[[ 5.08 -1.19  4.67  2.34]
 [-2.74 -1.53 -3.63  1.58]
 [ 4.85 -1.12  4.57  2.62]]
|
[[-2.74 -1.53 -3.63]
 [ 4.85 -1.12  4.57]]

[[ 3.25  2.30 -4.74]
 [ 3.05  3.07 -2.16]
 [ 2.38  3.76 -2.41]
 [ 2.56  2.72 -3.26]
 [ 2.41  2.49 -3.31]]
|
[[ 3.05  3.07 -2.16]
 [ 2.38  3.76 -2.41]]

[[ 0.54 -1.09 -0.05]
 [ 1.62 -1.15  1.54]
 [-3.83 -5.08  3.22]
 [ 0.14 -1.79  1.69]]
|
[[ 1.62 -1.15  1.54]
 [-3.83 -5.08  3.22]]

[[-0.41 -2.64 -3.41  2.00 -3.47]
 [-0.79 -4.34 -4.36  2.58 -4.64]
 [ 0.97  3.76  4.26 -3.00  4.47]
 [ 0.08 -3.22 -4.01  3.18 -4.34]]
|
[[-0.79 -4.34 -4.36]
 [ 0.97  3.76  4.26]]

[[-1.08 -1.84 -4.85]
 [-0.89  2.85 -0.97]
 [-3.71  3.52 -0.71]
 [-0.01 -2.68 -1.09]]
|
[[-0.89  2.85 -0.97]
 [-3.71  3.52 -0.71]]

[[ 2.23 -3.90 -1.84  2.28]
 [ 1.28 -1.85  3.48 -3.11]
 [-3.77 -4.53 -0.23 -2.18]
 [-4.90  3.59  0.77 -0.61]
 [-3.28  4.09  3.48 -2.00]]
|
[[ 1.28 -1.85  3.48]
 [-3.77 -4.53 -0.23]]

[[ 6.26  5.17  4.47]
 [ 3.36  3.44  1.65]
 [-0.88 -3.02 -2.51]]
|
[[ 3.36  3.44  1.65]
 [-0.88 -3.02 -2.51]]
